Here is a tiny trained network, its code and every weight. The questions are about switching its units off for an input and a class, where a switched-off unit gives its printed mean instead of its output.

import numpy as np


def w(rows, s, z=0):
    codes = np.array(rows[::2]) - 128.0
    scale = np.full(codes.shape[1], s)
    scale[-1] = z or s
    return codes * scale


def norm(h):
    return h / np.sqrt((h * h).mean(-1, keepdims=True) + 1e-5)


def f(y):
    return y / 2 * (1 + np.tanh(0.7978845608 * (y + 0.044715 * y**3)))


def log_softmax(a):
    a = a - a.max(-1, keepdims=True)
    return a - np.log(np.exp(a).sum(-1, keepdims=True))


def net(x, mask):
    res = np.array(x, float).reshape(1, 5) / 4 @ E
    u = 0
    for l in range(3):
        y = f(norm(res) @ A[l][:, :-1].T + A[l][:, -1])
        res = res + np.where(mask[u : u + 16], y, B[l][:, -1]) @ B[l][:, :-1]
        u += 16
    return log_softmax(norm(res)[-1] @ U[:, :-1].T + U[:, -1])


A, B = {}, {}
E = w([
[159,121,195,97,96,107,176,78,201],'x0',
[81,137,127,223,62,63,131,88,36],'x1',
[61,181,145,88,203,96,139,108,113],'x2',
[112,111,77,183,105,43,19,154,122],'x3',
[122,27,148,163,173,120,118,133,2],'x4',
],0.0053)
A[0] = w([
[44,187,187,184,104,122,160,118,163,173],'L0N1',
[61,84,114,91,152,165,123,76,82,47],'L0N2',
[98,123,77,186,143,128,158,164,70,75],'L0N3',
[100,135,172,138,80,50,159,139,216,141],'L0N4',
[171,127,155,115,101,101,193,144,132,89],'L0N5',
[125,110,140,125,142,98,159,118,149,66],'L0N6',
[171,47,136,123,68,155,213,93,130,126],'L0N7',
[124,138,83,159,91,106,78,96,39,140],'L0N8',
[189,139,74,116,89,111,104,175,170,86],'L0N9',
[176,208,132,122,206,195,186,153,142,94],'L0N10',
[195,161,143,130,184,168,122,196,79,136],'L0N11',
[140,170,123,125,200,92,164,1,118,126],'L0N12',
[169,77,164,162,138,166,161,191,80,5],'L0N13',
[128,135,76,99,128,79,40,137,91,88],'L0N14',
[159,131,73,134,92,150,113,112,208,106],'L0N15',
[206,107,87,95,146,132,156,123,121,247],'L0N16',
],0.0071,0.0011)
B[0] = w([
[218,121,161,54,139,108,166,193,103,201],'L0N1',
[76,222,157,125,109,73,116,161,170,164],'L0N2',
[148,148,178,130,42,96,166,179,123,184],'L0N3',
[167,196,124,150,88,86,198,96,103,234],'L0N4',
[220,118,159,85,212,156,119,124,52,169],'L0N5',
[90,88,178,99,113,169,173,168,163,134],'L0N6',
[236,39,163,133,161,165,129,62,89,253],'L0N7',
[51,139,106,126,72,88,103,254,240,230],'L0N8',
[157,89,74,162,108,139,50,105,56,201],'L0N9',
[82,134,116,46,216,169,128,74,155,241],'L0N10',
[186,160,115,29,62,161,163,124,181,184],'L0N11',
[198,160,148,82,107,189,142,160,87,190],'L0N12',
[160,88,172,193,168,65,189,93,101,200],'L0N13',
[177,42,91,100,104,162,211,191,126,199],'L0N14',
[94,234,93,145,116,68,63,142,15,217],'L0N15',
[63,119,145,93,57,176,135,36,142,188],'L0N16',
],0.0048,0.0039)
A[1] = w([
[126,57,39,124,172,147,72,147,133,95],'L1N1',
[160,148,168,133,103,123,186,104,125,116],'L1N2',
[159,68,84,132,153,120,53,137,208,182],'L1N3',
[108,160,89,142,148,57,88,178,203,64],'L1N4',
[132,83,136,92,120,206,159,61,183,85],'L1N5',
[136,146,129,132,69,65,131,98,188,192],'L1N6',
[122,180,110,93,197,145,91,142,152,139],'L1N7',
[173,193,137,135,92,164,176,87,109,5],'L1N8',
[172,144,71,181,66,51,38,130,157,85],'L1N9',
[23,128,110,144,63,81,117,129,144,188],'L1N10',
[135,154,196,144,144,126,64,87,174,44],'L1N11',
[165,133,214,147,254,97,88,138,103,124],'L1N12',
[82,141,121,147,96,73,84,176,132,164],'L1N13',
[180,117,99,196,144,163,127,131,103,33],'L1N14',
[120,93,109,125,120,70,136,123,204,152],'L1N15',
[124,168,72,133,89,87,132,172,99,42],'L1N16',
],0.0075,0.0012)
B[1] = w([
[201,109,163,63,161,151,175,86,91,169],'L1N1',
[201,152,139,85,114,145,130,100,119,189],'L1N2',
[152,177,139,96,112,127,162,119,27,169],'L1N3',
[164,104,159,99,115,57,187,139,98,188],'L1N4',
[90,173,172,141,98,6,143,216,53,215],'L1N5',
[180,119,131,95,150,168,131,175,85,174],'L1N6',
[28,72,151,150,46,142,119,65,75,179],'L1N7',
[132,102,153,57,218,147,133,165,40,193],'L1N8',
[150,254,8,163,96,99,101,169,107,254],'L1N9',
[206,181,163,200,155,133,143,188,115,190],'L1N10',
[154,134,124,188,126,128,120,108,121,123],'L1N11',
[126,141,72,159,71,175,184,172,187,162],'L1N12',
[185,135,114,158,155,30,170,230,129,207],'L1N13',
[107,155,64,101,175,160,129,73,139,146],'L1N14',
[185,84,104,83,150,181,185,127,73,145],'L1N15',
[110,87,153,166,91,127,137,202,169,197],'L1N16',
],0.0052,0.0054)
A[2] = w([
[37,156,116,76,128,133,154,171,119,71],'L2N1',
[157,60,149,204,133,132,131,100,130,55],'L2N2',
[109,147,86,93,109,165,131,123,122,132],'L2N3',
[171,141,124,74,120,91,140,120,95,135],'L2N4',
[171,91,189,160,151,83,86,112,116,1],'L2N5',
[98,111,138,156,143,133,95,169,124,88],'L2N6',
[98,128,85,197,140,129,113,125,109,136],'L2N7',
[133,167,192,115,155,127,126,159,98,146],'L2N8',
[112,103,101,187,145,112,108,204,132,132],'L2N9',
[173,184,138,127,148,120,181,86,130,98],'L2N10',
[123,145,81,108,127,133,59,134,113,34],'L2N11',
[207,159,60,150,96,145,66,62,122,92],'L2N12',
[2,139,156,131,73,176,65,75,84,165],'L2N13',
[135,132,165,85,172,171,102,128,96,114],'L2N14',
[112,144,169,154,150,133,121,178,112,151],'L2N15',
[3,162,135,107,204,169,100,95,200,130],'L2N16',
],0.0087,0.0018)
B[2] = w([
[95,148,108,152,69,141,113,67,185,191],'L2N1',
[91,162,173,185,51,160,97,52,180,150],'L2N2',
[95,110,128,118,117,133,107,106,147,156],'L2N3',
[126,81,183,134,193,173,150,107,142,254],'L2N4',
[92,151,78,136,86,123,153,119,176,145],'L2N5',
[175,59,76,144,117,136,157,136,96,122],'L2N6',
[99,141,115,91,186,81,111,155,129,138],'L2N7',
[134,106,71,75,165,103,156,160,133,211],'L2N8',
[168,173,156,129,174,110,167,154,133,201],'L2N9',
[100,67,167,82,163,167,105,123,74,204],'L2N10',
[169,131,94,125,95,146,113,71,123,141],'L2N11',
[72,116,103,103,202,128,62,161,113,192],'L2N12',
[146,135,152,171,169,88,179,153,185,167],'L2N13',
[98,151,156,106,182,137,171,145,160,202],'L2N14',
[153,144,79,143,144,112,97,189,157,156],'L2N15',
[2,100,100,172,88,55,88,175,198,187],'L2N16',
],0.007,0.0057)
U = w([
[136,88,182,207,55,166,141,65,160,32],'0',
[2,136,129,112,122,132,129,125,246,81],'1',
[122,94,200,63,178,191,164,104,115,248],'2',
[121,135,69,120,146,168,22,101,105,4],'3',
[162,157,97,163,122,81,143,228,141,223],'4',
],0.012,0.0023)

Each question gives the input, the list of numbers given to net, and the class t.
The units are the neurons (one row each of A and B). Each row of codes is followed by its name. A weight is (code - 128) times the scale printed after its matrix; where a second scale follows, it is the last column's (A, B and U).
mask holds one flag per neuron, layer by layer. A switched-off neuron (its flag False) gives its mean, the last column of its row in B, instead of its output. The means were averaged over made-up inputs and are rounded, as every weight is.
A unit's drop is (log p(t) with every unit on - log p(t) with that unit switched off) / (log p(t) with every unit on - log p(t) with every unit switched off).
The circuit of an input: a set's keep is (log p(t) with only the set's units on - log p(t) with every unit switched off) / (log p(t) with every unit on - log p(t) with every unit switched off). Starting from the 12 units with the biggest drops (on a tie, the unit counted first), units are removed one at a time, each time the one whose removal leaves the highest keep (on an exact tie, the one counted first), for as long as the keep stays at least 0.8.
circuit, biggest first: the units of the circuit, biggest drop first
unit that matters most: the unit with the biggest drop
top k neurons: the k neurons with the biggest drops, biggest first
k most important neurons of layer l: the k neurons of layer l with the biggest drops, biggest first
drop of u: that unit's drop, to one decimal
input [-6,-3,8,3,0], class 1: circuit, biggest first : (L2N1 L1N7)
input [3,3,-7,3,-5], class 3: circuit, biggest first : (L0N9 L2N12 L1N5)
input [-1,-2,-8,1,5], class 0: top 2 neurons : (L0N13 L2N2)
input [0,-4,-5,5,7], class 2: circuit, biggest first : (L1N1)
input [-6,-8,-7,2,0], class 3: top 2 neurons : (L0N9 L0N15)
input [-3,-7,0,-8,3], class 1: top 2 neurons : (L0N10 L2N16)
input [3,-4,7,4,7], class 1: top 4 neurons : (L0N8 L0N15 L2N1 L0N12)
input [-3,-8,-3,8,-7], class 3: top 2 neurons : (L0N9 L0N8)
input [-4,1,0,-4,8], class 4: 2 most important neurons of layer 0 : (L0N2 L0N8)
input [-2,-2,4,4,-1], class 2: 3 most important neurons of layer 0 : (L0N14 L0N15 L0N4)
input [-6,-7,-5,-5,0], class 1: top 3 neurons : (L0N10 L0N16 L0N14)
input [4,-5,1,4,-4], class 3: top 2 neurons : (L0N8 L1N5)
input [6,6,5,4,-8], class 2: 3 most important neurons of layer 1 : (L1N5 L1N8 L1N2)
input [-4,1,-6,-3,-3], class 3: unit that matters most : L0N15
input [-7,-8,-1,0,-2], class 1: top 2 neurons : (L0N7 L0N10)
input [5,2,-1,2,5], class 0: 2 most important neurons of layer 0 : (L0N7 L0N15)
input [0,-1,-2,1,4], class 0: top 3 neurons : (L0N13 L0N15 L2N2)
input [-2,-2,-3,1,-4], class 3: 2 most important neurons of layer 0 : (L0N9 L0N8)
input [6,-1,-4,3,-1], class 3: drop of L2N7 : 0.0
input [5,6,-6,-6,7], class 0: drop of L2N2 : 0.3
input [8,-8,3,4,-5], class 2: drop of L0N4 : 0.2
input [8,-4,-7,-2,8], class 0: unit that matters most : L2N2
